Below is a small trained network, with its code and all its weights. Each question gives an input and a class and asks what happens when units are switched off, that is, made to give their printed mean instead of their output.

import numpy as np


def w(rows, s, z=0):
    codes = np.array(rows[::2]) - 128.0
    scale = np.full(codes.shape[1], s)
    scale[-1] = z or s
    return codes * scale


def norm(h):
    return h / np.sqrt((h * h).mean(-1, keepdims=True) + 1e-5)


def f(y):
    return np.maximum(y, 0)


def log_softmax(a):
    a = a - a.max(-1, keepdims=True)
    return a - np.log(np.exp(a).sum(-1, keepdims=True))


def net(x, mask):
    res = np.array(x, float).reshape(1, 2) / 4 @ E
    u = 0
    for l in range(4):
        y = f(norm(res) @ A[l][:, :-1].T + A[l][:, -1])
        res = res + np.where(mask[u : u + 9], y, B[l][:, -1]) @ B[l][:, :-1]
        u += 9
    return log_softmax(norm(res)[-1] @ U[:, :-1].T + U[:, -1])


A, B = {}, {}
E = w([
[218,47,65,61,43,116,111,144,79],'x0',
[64,130,101,124,158,138,253,171,136],'x1',
],0.0071)
A[0] = w([
[124,112,137,82,51,140,101,123,151,54],'0.n0',
[158,115,122,89,100,109,152,102,133,61],'0.n1',
[149,64,18,88,147,116,242,187,161,84],'0.n2',
[164,45,97,69,134,146,165,51,46,105],'0.n3',
[47,83,163,194,145,127,155,118,70,109],'0.n4',
[142,126,84,1,237,109,188,136,99,12],'0.n5',
[80,169,144,216,80,145,80,170,140,152],'0.n6',
[134,114,38,88,160,218,130,121,36,40],'0.n7',
[141,187,133,73,122,98,61,108,136,2],'0.n8',
],0.0061,0.0014)
B[0] = w([
[144,138,72,141,154,95,2,107,228,177],'0.n0',
[150,135,122,178,16,103,156,206,115,166],'0.n1',
[111,143,207,42,132,149,206,98,130,255],'0.n2',
[130,195,60,201,137,134,108,108,147,220],'0.n3',
[176,130,89,101,72,208,83,157,188,185],'0.n4',
[157,52,122,120,189,170,170,203,91,187],'0.n5',
[133,25,146,88,95,138,146,97,133,189],'0.n6',
[81,70,152,39,79,101,120,125,142,181],'0.n7',
[73,63,172,172,48,188,97,171,91,178],'0.n8',
],0.0056,0.0063)
A[1] = w([
[167,95,66,170,101,196,57,239,58,144],'1.n0',
[134,127,94,101,202,163,238,134,190,180],'1.n1',
[76,105,92,21,105,142,170,201,114,154],'1.n2',
[164,131,130,46,92,31,90,194,40,98],'1.n3',
[156,90,60,166,215,131,240,218,139,64],'1.n4',
[250,104,76,94,129,156,69,119,103,139],'1.n5',
[147,111,137,119,176,133,96,168,146,2],'1.n6',
[75,92,157,113,90,254,131,38,52,52],'1.n7',
[148,140,174,123,252,78,110,102,123,147],'1.n8',
],0.0055,0.00094)
B[1] = w([
[238,229,51,37,243,74,193,153,172,206],'1.n0',
[229,226,166,44,160,79,156,113,80,254],'1.n1',
[74,65,122,190,190,180,191,163,115,237],'1.n2',
[91,184,174,127,94,165,93,128,151,187],'1.n3',
[55,138,76,197,126,111,223,125,95,203],'1.n4',
[52,218,138,113,136,130,94,117,182,216],'1.n5',
[147,65,190,143,177,88,128,126,206,131],'1.n6',
[77,132,192,145,55,179,136,166,168,201],'1.n7',
[179,90,16,148,95,213,11,3,137,142],'1.n8',
],0.0053,0.0059)
A[2] = w([
[109,153,147,117,150,149,100,87,120,92],'2.n0',
[115,200,153,155,114,165,102,136,131,112],'2.n1',
[110,120,108,89,165,140,120,74,104,98],'2.n2',
[109,25,126,140,108,115,69,98,150,200],'2.n3',
[155,188,115,127,140,1,88,87,99,6],'2.n4',
[142,131,136,132,194,142,45,122,148,91],'2.n5',
[106,66,147,98,180,91,166,161,78,129],'2.n6',
[129,135,87,147,104,122,162,211,123,228],'2.n7',
[95,124,146,168,172,196,140,90,126,128],'2.n8',
],0.0082,0.0016)
B[2] = w([
[167,123,203,86,117,159,152,156,169,190],'2.n0',
[224,173,164,76,116,135,105,123,87,254],'2.n1',
[110,195,196,88,194,232,97,54,127,136],'2.n2',
[18,109,31,146,182,86,121,136,84,200],'2.n3',
[133,155,29,239,83,171,229,225,93,210],'2.n4',
[89,131,100,81,163,69,250,199,154,245],'2.n5',
[107,138,178,253,172,130,185,55,112,235],'2.n6',
[119,71,211,207,247,61,77,155,180,227],'2.n7',
[134,77,13,163,15,122,107,85,166,242],'2.n8',
],0.0058,0.0044)
A[3] = w([
[175,174,111,190,104,136,150,144,104,51],'3.n0',
[126,115,137,156,180,153,187,157,39,145],'3.n1',
[79,146,112,41,99,1,151,141,176,97],'3.n2',
[63,58,114,236,99,125,99,94,145,5],'3.n3',
[78,182,123,210,91,126,128,117,108,145],'3.n4',
[202,134,121,91,122,157,148,64,139,78],'3.n5',
[118,89,164,81,76,129,186,77,154,46],'3.n6',
[90,159,93,79,188,142,139,130,175,222],'3.n7',
[147,131,175,134,149,52,84,136,161,109],'3.n8',
],0.0083,0.0014)
B[3] = w([
[107,82,41,103,106,95,95,92,164,183],'3.n0',
[25,207,15,165,135,62,156,141,2,255],'3.n1',
[147,57,155,187,195,168,150,115,107,220],'3.n2',
[70,135,119,162,69,175,130,192,121,178],'3.n3',
[177,72,119,137,88,141,123,199,161,172],'3.n4',
[127,165,146,93,191,143,81,87,168,171],'3.n5',
[120,183,145,134,129,120,189,126,128,202],'3.n6',
[137,76,190,107,113,99,89,113,66,245],'3.n7',
[158,106,105,81,143,142,129,101,82,156],'3.n8',
],0.0082,0.0058)
U = w([
[63,112,138,174,48,181,90,184,164,145],'0',
[150,152,131,126,72,81,97,85,94,10],'1',
[192,175,3,95,121,49,79,191,187,139],'2',
[157,156,147,157,65,55,89,77,99,1],'3',
[153,205,190,63,134,156,135,60,195,135],'4',
[60,174,104,158,176,67,213,130,65,150],'5',
[177,63,181,107,204,140,90,132,97,145],'6',
],0.017,0.013)

Each question gives the input, the list of numbers given to net, and the class t.
The units are the neurons (one row each of A and B). Each row of codes is followed by its name. A weight is (code - 128) times the scale printed after its matrix; where a second scale follows, it is the last column's (A, B and U).
mask holds one flag per neuron, layer by layer. A switched-off neuron (its flag False) gives its mean, the last column of its row in B, instead of its output. The means were averaged over made-up inputs and are rounded, as every weight is.
A unit's drop is (log p(t) with every unit on - log p(t) with that unit switched off) / (log p(t) with every unit on - log p(t) with every unit switched off).
unit that matters most: the unit with the biggest drop
top k neurons: the k neurons with the biggest drops, biggest first
k most important neurons of layer l: the k neurons of layer l with the biggest drops, biggest first
drop when u is switched off: that unit's drop, to one decimal
input [-7,-2], class 4: 2 most important neurons of layer 1 : [1.n2, 1.n4]
input [-7,-3], class 0: unit that matters most : 1.n1
input [-4,-8], class 0: top 4 neurons : [1.n1, 0.n6, 0.n4, 2.n3]
input [-7,4], class 4: 2 most important neurons of layer 1 : [1.n1, 1.n2]
input [-2,-3], class 0: top 2 neurons : [1.n1, 0.n6]
input [0,-3], class 6: 2 most important neurons of layer 0 : [0.n3, 0.n2]
input [5,1], class 6: top 2 neurons : [0.n3, 0.n0]
input [-6,-2], class 0: top 2 neurons : [1.n1, 1.n0]
input [-4,-1], class 4: 3 most important neurons of layer 0 : [0.n8, 0.n0, 0.n7]
input [1,0], class 6: top 2 neurons : [1.n1, 0.n7]
input [3,0], class 6: top 2 neurons : [0.n7, 1.n1]
input [1,-5], class 2: top 2 neurons : [0.n2, 2.n4]
input [-2,0], class 4: top 4 neurons : [0.n7, 0.n8, 0.n0, 1.n2]
input [4,0], class 6: unit that matters most : 0.n7
input [5,-1], class 2: top 2 neurons : [0.n3, 2.n4]
input [-6,3], class 4: top 2 neurons : [0.n5, 1.n1]
input [-2,-5], class 6: top 3 neurons : [0.n2, 1.n2, 1.n0]
input [7,0], class 6: top 3 neurons : [0.n7, 1.n1, 3.n2]
input [-3,-8], class 6: top 3 neurons : [0.n2, 1.n2, 2.n5]
input [0,-1], class 6: unit that matters most : 0.n2
input [8,2], class 6: 2 most important neurons of layer 0 : [0.n0, 0.n3]
input [-6,-5], class 0: drop when 1.n1 is switched off : 1.5
input [3,-1], class 2: drop when 3.n8 is switched off : 0.0
input [-7,3], class 4: drop when 1.n1 is switched off : 0.1
